Here is a tiny trained network, its code and every weight. The questions are about switching its units off for an input and a target symbol, where a switched-off unit gives its printed mean instead of its output.

import numpy as np


def w(rows, s, z=0):
    codes = np.array(rows[::2]) - 128.0
    scale = np.full(codes.shape[1], s)
    scale[-1] = z or s
    return codes * scale


def f(y):
    return np.maximum(y, 0)


def softmax(a):
    e = np.exp(a - a.max(-1, keepdims=True))
    return e / e.sum(-1, keepdims=True)


def log_softmax(a):
    a = a - a.max(-1, keepdims=True)
    return a - np.log(np.exp(a).sum(-1, keepdims=True))


def net(x, mask):
    ids = ['αβγδεζηθλμπστφψ'.index(c) for c in x.split()]
    T = len(ids)
    res = E[ids] + P[:T]
    u = 0
    for l in range(2):
        r = res
        for j in range(3):
            rows = slice(2 * j, 2 * j + 2)
            q, k, v = (r @ M[l][rows].T for M in (Q, K, V))
            z = softmax(np.where(np.tri(T) > 0, q @ k.T / 2**0.5, -1e9)) @ v
            o = O[l][rows]
            res = res + np.where(mask[u + j], z, o[:, -1]) @ o[:, :-1]
        u += 3
        y = f(res @ A[l][:, :-1].T + A[l][:, -1])
        res = res + np.where(mask[u : u + 4], y, B[l][:, -1]) @ B[l][:, :-1]
        u += 4
    return log_softmax(res[-1] @ U[:, :-1].T + U[:, -1])


Q, K, V, O, A, B = {}, {}, {}, {}, {}, {}
E = w([
[228,93,128],'α',
[211,90,193],'β',
[145,125,125],'γ',
[137,152,150],'δ',
[130,188,203],'ε',
[134,83,115],'ζ',
[129,97,100],'η',
[120,114,119],'θ',
[122,120,105],'λ',
[38,97,66],'μ',
[119,133,113],'π',
[139,82,104],'σ',
[62,126,174],'τ',
[119,246,71],'φ',
[35,169,113],'ψ',
],0.013)
P = w([
[115,89,145],'0',
[185,189,47],'1',
[115,51,181],'2',
[182,195,50],'3',
[101,51,217],'4',
[176,211,64],'5',
[73,61,239],'6',
[166,217,75],'7',
[86,64,255],'8',
],0.0059)
Q[0] = w([
[61,150,208],'L0H1',
[162,250,24],'L0H1',
[118,92,131],'L0H2',
[195,105,143],'L0H2',
[73,239,26],'L0H3',
[168,208,220],'L0H3',
],0.013)
K[0] = w([
[95,104,115],'L0H1',
[116,153,3],'L0H1',
[131,139,152],'L0H2',
[166,125,143],'L0H2',
[121,218,109],'L0H3',
[172,115,67],'L0H3',
],0.025)
V[0] = w([
[160,106,226],'L0H1',
[79,196,181],'L0H1',
[27,173,142],'L0H2',
[135,2,246],'L0H2',
[21,142,195],'L0H3',
[183,178,184],'L0H3',
],0.0038)
O[0] = w([
[110,17,3,229],'L0H1',
[175,91,160,81],'L0H1',
[212,36,63,2],'L0H2',
[117,223,67,231],'L0H2',
[199,184,114,42],'L0H3',
[87,171,132,161],'L0H3',
],0.0039,0.00059)
A[0] = w([
[163,2,214,103],'L0N1',
[168,33,51,166],'L0N2',
[19,232,204,95],'L0N3',
[162,204,65,2],'L0N4',
],0.0074,0.0049)
B[0] = w([
[36,116,139,254],'L0N1',
[101,179,182,253],'L0N2',
[163,96,38,204],'L0N3',
[3,197,222,134],'L0N4',
],0.015,0.0027)
Q[1] = w([
[161,136,63],'L1H1',
[83,179,171],'L1H1',
[159,83,133],'L1H2',
[97,93,126],'L1H2',
[128,88,136],'L1H3',
[248,65,161],'L1H3',
],0.014)
K[1] = w([
[178,152,174],'L1H1',
[24,175,115],'L1H1',
[107,171,133],'L1H2',
[80,121,65],'L1H2',
[155,53,109],'L1H3',
[250,151,232],'L1H3',
],0.013)
V[1] = w([
[167,144,87],'L1H1',
[161,71,139],'L1H1',
[139,6,161],'L1H2',
[109,31,134],'L1H2',
[199,133,255],'L1H3',
[93,133,131],'L1H3',
],0.021)
O[1] = w([
[187,98,171,44],'L1H1',
[153,90,89,59],'L1H1',
[116,251,225,85],'L1H2',
[144,183,188,124],'L1H2',
[40,174,64,3],'L1H3',
[113,140,163,191],'L1H3',
],0.017,0.0062)
A[1] = w([
[224,204,4,5],'L1N1',
[251,205,38,153],'L1N2',
[198,123,37,210],'L1N3',
[117,186,27,63],'L1N4',
],0.013,0.0029)
B[1] = w([
[19,37,219,198],'L1N1',
[87,74,2,209],'L1N2',
[126,194,171,255],'L1N3',
[200,191,65,242],'L1N4',
],0.016,0.0065)
U = w([
[220,221,56,148],'α',
[105,245,157,36],'β',
[164,188,115,244],'γ',
[239,104,31,141],'δ',
[65,140,41,147],'ε',
[24,185,193,69],'ζ',
[40,168,184,94],'η',
[40,167,176,87],'θ',
[45,126,131,187],'λ',
[84,141,218,105],'μ',
[69,134,135,255],'π',
[19,166,203,92],'σ',
[124,205,244,134],'τ',
[30,1,111,88],'φ',
[231,98,188,144],'ψ',
],0.006,0.0066)

Each question gives the input, a string of symbols that net reads in full, and the target symbol t.
The units are the heads (2 rows each of Q, K, V and O) and the neurons (one row each of A and B). Each row of codes is followed by its name. A weight is (code - 128) times the scale printed after its matrix; where a second scale follows, it is the last column's (O, A, B and U).
mask holds one flag per unit, layer by layer, with each layer's heads first. A switched-off unit (its flag False) gives its mean, the last column of its rows in O or B, instead of its output. The means were averaged over made-up inputs and are rounded, as every weight is.
A unit's drop is (log p(t) with every unit on - log p(t) with that unit switched off) / (log p(t) with every unit on - log p(t) with every unit switched off).
top k neurons: the k neurons with the biggest drops, biggest first
top k neurons in layer l: the k neurons of layer l with the biggest drops, biggest first
which heads matter: for each layer, one digit per head in row order, 1 if its drop is at least 0.15 and else 0, layers parted by /
input β α α ζ β α τ α α, target τ: which heads matter : 101 / 011
input ε μ α α σ φ, target τ: which heads matter : 000 / 101
input θ δ φ ψ, target δ: top 4 neurons : L1N2, L0N3, L0N1, L0N2
input σ α ψ ε, target φ: top 3 neurons in layer 0 : L0N1, L0N3, L0N2
input β σ β λ, target α: top 2 neurons in layer 0 : L0N3, L0N1
input ψ π β ψ α, target ψ: top 3 neurons in layer 1 : L1N1, L1N2, L1N3
input γ λ ε π φ θ π, target φ: top 4 neurons : L1N4, L1N3, L0N1, L0N3
input α α ε φ ζ, target φ: top 3 neurons : L0N3, L1N3, L1N4
input λ δ ψ η θ γ τ α λ, target τ: top 3 neurons : L0N3, L1N2, L0N2
input ψ φ η β, target α: top 3 neurons : L1N4, L0N3, L0N4
input θ μ τ α ζ, target τ: which heads matter : 000 / 011
input β λ τ δ β, target τ: which heads matter : 100 / 011
input π γ γ α α φ λ, target φ: top 2 neurons in layer 0 : L0N2, L0N3
input ε δ τ β α φ β, target φ: top 2 neurons in layer 0 : L0N1, L0N3
input θ ψ ψ τ, target ψ: top 2 neurons : L0N3, L1N4
input φ φ μ, target φ: which heads matter : 010 / 010
input λ τ λ μ β λ σ ε, target φ: top 2 neurons : L0N3, L1N2
input θ θ ψ β ψ η, target δ: which heads matter : 000 / 101
input β η β η β π ψ σ γ, target ψ: which heads matter : 100 / 001
input φ ζ φ ψ φ ζ μ, target φ: top 3 neurons in layer 0 : L0N1, L0N3, L0N2
input τ π η β α δ β σ, target α: top 4 neurons : L0N1, L0N3, L1N4, L1N1
input φ α α, target φ: top 2 neurons in layer 0 : L0N1, L0N2
input ψ β β φ β, target φ: top 3 neurons : L0N1, L1N3, L1N4
